Here is a tiny trained network, its code and every weight. The questions are about switching its units off for an input and a target symbol, where a switched-off unit gives its printed mean instead of its output.

import numpy as np


def w(rows, s, z=0):
    codes = np.array(rows[::2]) - 128.0
    scale = np.full(codes.shape[1], s)
    scale[-1] = z or s
    return codes * scale


def f(y):
    return np.maximum(y, 0)


def softmax(a):
    e = np.exp(a - a.max(-1, keepdims=True))
    return e / e.sum(-1, keepdims=True)


def log_softmax(a):
    a = a - a.max(-1, keepdims=True)
    return a - np.log(np.exp(a).sum(-1, keepdims=True))


def net(x, mask):
    ids = ['αγδεζηθμξψ'.index(c) for c in x.split()]
    T = len(ids)
    res = E[ids] + P[:T]
    u = 0
    for l in range(2):
        q, k, v = (res @ M[l].T for M in (Q, K, V))
        z = softmax(np.where(np.tri(T) > 0, q @ k.T / 2**0.5, -1e9)) @ v
        res = res + np.where(mask[u], z, O[l][:, -1]) @ O[l][:, :-1]
        u += 1
        y = f(res @ A[l][:, :-1].T + A[l][:, -1])
        res = res + np.where(mask[u : u + 16], y, B[l][:, -1]) @ B[l][:, :-1]
        u += 16
    return log_softmax(res[-1] @ U[:, :-1].T + U[:, -1])


Q, K, V, O, A, B = {}, {}, {}, {}, {}, {}
E = w([
[84,65,132,179,133,142,90,168,136],'α',
[125,74,92,142,93,88,144,124,61],'γ',
[123,135,177,146,161,96,125,144,172],'δ',
[139,119,99,2,183,58,140,200,127],'ε',
[15,171,154,83,107,143,136,151,181],'ζ',
[57,63,81,146,79,130,114,178,125],'η',
[131,117,134,109,124,130,143,82,140],'θ',
[162,147,154,136,136,49,173,130,91],'μ',
[147,101,132,169,139,50,145,148,84],'ξ',
[107,115,94,88,83,125,150,112,119],'ψ',
],0.023)
P = w([
[168,120,141,114,83,107,156,96,215],'0',
[90,114,210,146,110,164,32,106,84],'1',
[65,94,195,150,55,115,191,164,179],'2',
[166,164,96,139,181,114,11,70,133],'3',
[3,129,179,114,190,130,181,53,138],'4',
[135,213,109,181,65,90,49,198,151],'5',
],0.011)
Q[0] = w([
[250,232,53,87,69,186,3,144,146],'0.h1',
[181,122,96,105,161,237,217,61,146],'0.h1',
],0.0064)
K[0] = w([
[142,205,122,179,69,140,49,91,111],'0.h1',
[76,126,137,254,103,146,224,29,153],'0.h1',
],0.0094)
V[0] = w([
[113,86,199,224,60,45,116,30,147],'0.h1',
[74,164,159,169,1,184,144,85,176],'0.h1',
],0.005)
O[0] = w([
[92,160,152,86,14,175,22,11,90,253],'0.h1',
[165,121,127,141,147,168,190,140,109,55],'0.h1',
],0.012,0.003)
A[0] = w([
[83,76,205,168,115,134,120,133,88,139],'0.n1',
[60,141,85,85,115,207,120,114,117,189],'0.n2',
[168,113,162,192,116,114,117,78,52,94],'0.n3',
[156,109,142,186,1,170,88,117,191,113],'0.n4',
[192,132,135,142,100,102,86,211,111,109],'0.n5',
[103,85,161,178,102,214,90,67,146,155],'0.n6',
[162,154,139,218,208,113,136,148,105,43],'0.n7',
[123,97,165,110,140,47,154,104,122,75],'0.n8',
[174,65,74,71,161,73,162,153,86,95],'0.n9',
[139,53,160,169,156,155,123,87,187,84],'0.n10',
[75,133,73,149,183,104,112,88,152,167],'0.n11',
[155,32,48,143,182,160,129,197,127,2],'0.n12',
[175,76,85,205,34,120,79,171,95,182],'0.n13',
[145,155,78,171,130,74,201,108,65,154],'0.n14',
[164,190,138,108,82,142,119,79,139,238],'0.n15',
[99,122,137,214,121,111,112,160,166,81],'0.n16',
],0.0081,0.0038)
B[0] = w([
[106,165,150,195,89,180,156,118,137,218],'0.n1',
[222,88,180,138,164,68,82,44,98,185],'0.n2',
[150,134,107,88,123,195,129,147,172,177],'0.n3',
[162,172,110,115,76,27,148,209,96,243],'0.n4',
[78,91,188,92,157,167,168,76,131,164],'0.n5',
[105,201,151,98,171,96,131,148,106,249],'0.n6',
[161,73,127,184,189,42,190,141,200,154],'0.n7',
[128,141,148,122,174,105,58,176,123,174],'0.n8',
[123,164,135,79,201,128,55,146,48,167],'0.n9',
[99,163,159,131,119,117,125,111,181,163],'0.n10',
[104,92,62,132,57,178,67,51,198,174],'0.n11',
[1,177,83,171,139,237,131,134,112,163],'0.n12',
[144,142,53,152,100,107,116,174,163,203],'0.n13',
[67,23,126,186,150,134,88,142,168,149],'0.n14',
[34,68,72,111,127,144,185,107,140,216],'0.n15',
[120,130,80,115,95,148,114,110,215,183],'0.n16',
],0.0064,0.011)
Q[1] = w([
[145,159,254,180,44,113,242,152,59],'1.h1',
[154,197,27,66,68,51,179,255,209],'1.h1',
],0.0081)
K[1] = w([
[137,89,97,122,68,120,158,107,249],'1.h1',
[144,131,91,92,158,151,74,122,142],'1.h1',
],0.015)
V[1] = w([
[72,191,254,93,194,142,156,25,224],'1.h1',
[158,53,91,47,121,128,205,42,29],'1.h1',
],0.0071)
O[1] = w([
[125,244,183,167,160,75,164,85,70,188],'1.h1',
[60,119,50,158,226,95,131,57,182,2],'1.h1',
],0.011,0.0096)
A[1] = w([
[129,155,137,254,137,117,102,108,158,185],'1.n1',
[58,88,53,143,205,168,89,126,171,80],'1.n2',
[222,79,162,154,122,225,130,201,157,29],'1.n3',
[63,145,69,114,98,216,101,146,133,95],'1.n4',
[191,166,157,173,137,80,169,153,43,42],'1.n5',
[182,48,131,152,170,164,135,134,212,194],'1.n6',
[158,102,148,94,128,79,148,69,161,67],'1.n7',
[100,179,69,219,174,139,191,92,108,83],'1.n8',
[66,128,175,100,112,150,101,71,121,182],'1.n9',
[129,179,160,157,73,45,147,51,181,129],'1.n10',
[60,120,184,138,51,166,128,115,130,58],'1.n11',
[87,127,54,223,203,144,164,77,163,3],'1.n12',
[135,189,155,129,94,174,127,132,135,140],'1.n13',
[98,63,76,78,92,209,120,121,124,68],'1.n14',
[190,85,141,52,166,102,144,158,118,28],'1.n15',
[95,110,137,122,127,170,85,173,113,132],'1.n16',
],0.009,0.0057)
B[1] = w([
[95,96,144,76,134,135,183,115,113,195],'1.n1',
[175,163,70,184,101,142,202,136,117,163],'1.n2',
[104,106,120,89,162,150,145,77,87,167],'1.n3',
[144,161,159,116,160,121,142,111,151,167],'1.n4',
[138,155,143,150,168,145,136,107,177,209],'1.n5',
[126,127,146,145,166,214,153,136,77,154],'1.n6',
[122,141,138,153,112,141,147,155,128,140],'1.n7',
[204,69,151,101,179,70,108,88,166,153],'1.n8',
[130,117,92,167,84,105,122,191,142,200],'1.n9',
[92,122,140,123,131,183,80,151,93,252],'1.n10',
[168,151,79,104,160,99,125,132,132,218],'1.n11',
[118,169,142,11,128,135,136,144,109,154],'1.n12',
[153,77,97,139,138,119,188,125,137,209],'1.n13',
[134,175,167,153,163,131,77,139,142,163],'1.n14',
[119,169,129,106,149,114,150,51,140,143],'1.n15',
[130,109,85,144,113,85,116,93,132,177],'1.n16',
],0.011,0.02)
U = w([
[198,103,167,66,120,153,146,150,71,131],'α',
[129,105,133,143,191,146,129,158,89,116],'γ',
[109,159,149,55,185,141,102,101,80,4],'δ',
[141,225,191,117,119,195,129,143,76,114],'ε',
[147,150,182,106,119,135,81,117,234,177],'ζ',
[103,156,107,91,136,197,186,56,129,128],'η',
[138,116,178,75,175,253,89,167,118,92],'θ',
[15,110,99,141,111,178,106,97,70,234],'μ',
[142,163,121,163,161,170,132,99,177,112],'ξ',
[171,125,200,146,183,121,146,60,177,202],'ψ',
],0.0071,0.0039)

Each question gives the input, a string of symbols that net reads in full, and the target symbol t.
The units are the heads (2 rows each of Q, K, V and O) and the neurons (one row each of A and B). Each row of codes is followed by its name. A weight is (code - 128) times the scale printed after its matrix; where a second scale follows, it is the last column's (O, A, B and U).
mask holds one flag per unit, layer by layer, with each layer's heads first. A switched-off unit (its flag False) gives its mean, the last column of its rows in O or B, instead of its output. The means were averaged over made-up inputs and are rounded, as every weight is.
A unit's drop is (log p(t) with every unit on - log p(t) with that unit switched off) / (log p(t) with every unit on - log p(t) with every unit switched off).
The circuit of an input: a set's keep is (log p(t) with only the set's units on - log p(t) with every unit switched off) / (log p(t) with every unit on - log p(t) with every unit switched off). Starting from the 12 units with the biggest drops (on a tie, the unit counted first), units are removed one at a time, each time the one whose removal leaves the highest keep (on an exact tie, the one counted first), for as long as the keep stays at least 0.8.
units of the circuit, in order: the units of the circuit, biggest drop first
most important unit: the unit with the biggest drop
top k neurons in layer l: the k neurons of layer l with the biggest drops, biggest first
drop of u: that unit's drop, to one decimal
input η δ ψ, target θ: units of the circuit, in order => (1.h1 1.n14 0.n13)
input μ θ δ ξ ξ α, target ζ: most important unit => 0.n4
input δ δ μ δ δ ε, target δ: units of the circuit, in order => (0.n9 1.n15 0.h1)
input δ α η γ, target α: units of the circuit, in order => (0.n6 1.h1)
input ε δ ξ η δ, target θ: units of the circuit, in order => (0.h1 1.n6 1.h1)
input α δ ξ, target α: units of the circuit, in order => (1.h1 0.n13)
input δ ε ψ, target α: units of the circuit, in order => (0.h1 1.h1)
input α η α θ, target θ: units of the circuit, in order => (1.h1 0.n4)
input δ ξ ζ δ ξ, target ψ: units of the circuit, in order => (1.h1 1.n8 1.n5 0.n13)
input η η ξ, target θ: units of the circuit, in order => (1.h1 1.n6 0.n4)
input δ α δ μ, target α: units of the circuit, in order => (1.h1 0.n6 0.n4 0.n1)
input δ α ε, target δ: units of the circuit, in order => (1.n15 0.n9 0.h1)
input δ δ ψ δ α, target η: top 3 neurons in layer 1 => (1.n2 1.n12 1.n1)
input δ α η, target ε: most important unit => 1.h1
input ζ μ θ δ δ, target δ: top 2 neurons in layer 0 => (0.n4 0.n13)
input δ ψ α η, target η: top 2 neurons in layer 0 => (0.n11 0.n2)
input θ δ μ, target δ: top 3 neurons in layer 1 => (1.n8 1.n12 1.n10)
input ξ δ θ, target ζ: top 4 neurons in layer 0 => (0.n6 0.n4 0.n13 0.n3)
input δ θ α δ μ, target α: top 3 neurons in layer 0 => (0.n4 0.n1 0.n13)
input δ δ ψ δ, target ε: top neuron in layer 1 => (1.n10)
input α α γ δ ξ, target ξ: top 2 neurons in layer 1 => (1.n2 1.n14)
input θ ζ α ξ ξ, target α: top 2 neurons in layer 0 => (0.n4 0.n1)
input α δ δ η, target ε: top 2 neurons in layer 0 => (0.n11 0.n6)
input δ ζ δ μ, target ψ: top 2 neurons in layer 1 => (1.n8 1.n5)
input η α θ α ξ, target δ: top 2 neurons in layer 0 => (0.n13 0.n4)
input μ μ θ δ γ, target δ: top 2 neurons in layer 1 => (1.n8 1.n12)
input α δ δ δ, target ε: units of the circuit, in order => (1.h1)
input α η δ α, target θ: top 2 neurons in layer 0 => (0.n13 0.n11)
input δ μ μ μ, target μ: drop of 1.h1 => 0.2
input η δ ξ α ξ, target ζ: drop of 1.n14 => 0.2
